Here is a tiny trained network, its code and every weight. The questions are about switching its units off for an input and a class, where a switched-off unit gives its printed mean instead of its output.

import numpy as np


def w(rows, s, z=0):
    codes = np.array(rows[::2]) - 128.0
    scale = np.full(codes.shape[1], s)
    scale[-1] = z or s
    return codes * scale


def norm(h):
    return h / np.sqrt((h * h).mean(-1, keepdims=True) + 1e-5)


def f(y):
    return np.maximum(y, 0)


def log_softmax(a):
    a = a - a.max(-1, keepdims=True)
    return a - np.log(np.exp(a).sum(-1, keepdims=True))


def net(x, mask):
    res = np.array(x, float).reshape(1, 3) / 4 @ E
    u = 0
    for l in range(4):
        y = f(norm(res) @ A[l][:, :-1].T + A[l][:, -1])
        res = res + np.where(mask[u : u + 4], y, B[l][:, -1]) @ B[l][:, :-1]
        u += 4
    return log_softmax(norm(res)[-1] @ U[:, :-1].T + U[:, -1])


A, B = {}, {}
E = w([
[74,22,134,185,149],'x0',
[112,122,191,128,126],'x1',
[165,66,136,103,246],'x2',
],0.012)
A[0] = w([
[191,151,208,20,174,2],'L0N1',
[137,95,48,229,27,80],'L0N2',
[237,212,116,116,129,178],'L0N3',
[142,119,163,62,254,213],'L0N4',
],0.0087,0.0062)
B[0] = w([
[3,182,175,149,143,169],'L0N1',
[69,190,97,34,151,178],'L0N2',
[167,59,187,34,17,233],'L0N3',
[91,141,193,187,90,255],'L0N4',
],0.012,0.0088)
A[1] = w([
[249,179,106,130,101,36],'L1N1',
[106,144,147,110,48,138],'L1N2',
[159,139,59,161,241,2],'L1N3',
[32,98,145,149,162,192],'L1N4',
],0.013,0.006)
B[1] = w([
[91,155,71,194,254,148],'L1N1',
[220,81,149,128,173,253],'L1N2',
[180,56,124,42,74,131],'L1N3',
[202,170,77,81,99,254],'L1N4',
],0.014,0.01)
A[2] = w([
[46,223,102,184,136,154],'L2N1',
[181,111,108,86,103,115],'L2N2',
[1,133,125,215,162,8],'L2N3',
[155,140,51,161,162,144],'L2N4',
],0.018,0.012)
B[2] = w([
[91,222,63,105,43,134],'L2N1',
[116,83,114,185,159,248],'L2N2',
[208,144,165,4,65,128],'L2N3',
[80,124,105,105,122,158],'L2N4',
],0.02,0.014)
A[3] = w([
[48,185,116,11,39,227],'L3N1',
[38,34,111,180,116,2],'L3N2',
[135,45,12,100,165,203],'L3N3',
[39,112,140,57,97,131],'L3N4',
],0.012,0.0032)
B[3] = w([
[5,176,172,70,86,158],'L3N1',
[179,136,179,142,128,170],'L3N2',
[97,172,94,143,114,252],'L3N3',
[105,211,182,103,111,139],'L3N4',
],0.014,0.013)
U = w([
[157,79,14,155,95,85],'0',
[158,72,208,189,162,76],'1',
[5,221,176,45,47,254],'2',
],0.018,0.0071)

Each question gives the input, the list of numbers given to net, and the class t.
The units are the neurons (one row each of A and B). Each row of codes is followed by its name. A weight is (code - 128) times the scale printed after its matrix; where a second scale follows, it is the last column's (A, B and U).
mask holds one flag per neuron, layer by layer. A switched-off neuron (its flag False) gives its mean, the last column of its row in B, instead of its output. The means were averaged over made-up inputs and are rounded, as every weight is.
A unit's drop is (log p(t) with every unit on - log p(t) with that unit switched off) / (log p(t) with every unit on - log p(t) with every unit switched off).
The circuit of an input: a set's keep is (log p(t) with only the set's units on - log p(t) with every unit switched off) / (log p(t) with every unit on - log p(t) with every unit switched off). Starting from the 12 units with the biggest drops (on a tie, the unit counted first), units are removed one at a time, each time the one whose removal leaves the highest keep (on an exact tie, the one counted first), for as long as the keep stays at least 0.8.
units of the circuit, in order: the units of the circuit, biggest drop first
most important unit: the unit with the biggest drop
top k neurons: the k neurons with the biggest drops, biggest first
k most important neurons of layer l: the k neurons of layer l with the biggest drops, biggest first
drop of u: that unit's drop, to one decimal
input [7,-4,7], class 0: top 2 neurons => L1N4; L0N3
input [5,-2,6], class 0: units of the circuit, in order => L1N4
input [-1,2,3], class 2: top 3 neurons => L0N4; L2N2; L0N1
input [5,8,-5], class 0: units of the circuit, in order => L1N4; L0N4; L0N3
input [-5,1,-2], class 1: top 2 neurons => L0N3; L1N4
input [1,-5,0], class 2: top 2 neurons => L0N3; L0N4
input [-6,6,7], class 2: top 2 neurons => L0N1; L2N2
input [2,1,-6], class 0: top 4 neurons => L1N2; L0N1; L3N1; L2N2
input [8,-4,-3], class 2: top 3 neurons => L0N3; L1N2; L0N2
input [-3,1,8], class 2: top 3 neurons => L2N2; L0N1; L1N2
input [5,4,0], class 0: top 3 neurons => L1N4; L0N3; L0N4
input [-1,5,7], class 2: 3 most important neurons of layer 0 => L0N4; L0N1; L0N3
input [8,-8,-2], class 2: top 2 neurons => L0N3; L1N2
input [-7,3,-1], class 1: most important unit => L1N2
input [0,5,7], class 2: top 2 neurons => L1N2; L0N4
input [-8,-8,2], class 1: top 4 neurons => L0N3; L1N4; L1N2; L2N4
input [-1,-7,1], class 1: top 3 neurons => L1N4; L0N3; L2N2
input [-2,-5,-2], class 0: 2 most important neurons of layer 0 => L0N4; L0N2
input [-8,-2,-6], class 0: drop of L0N4 => 0.3
input [-7,3,-6], class 1: most important unit => L1N4
input [-3,7,-7], class 1: drop of L1N2 => 0.9
input [-8,1,-7], class 1: drop of L3N3 => 0.2
input [4,8,-7], class 0: 3 most important neurons of layer 0 => L0N3; L0N4; L0N2
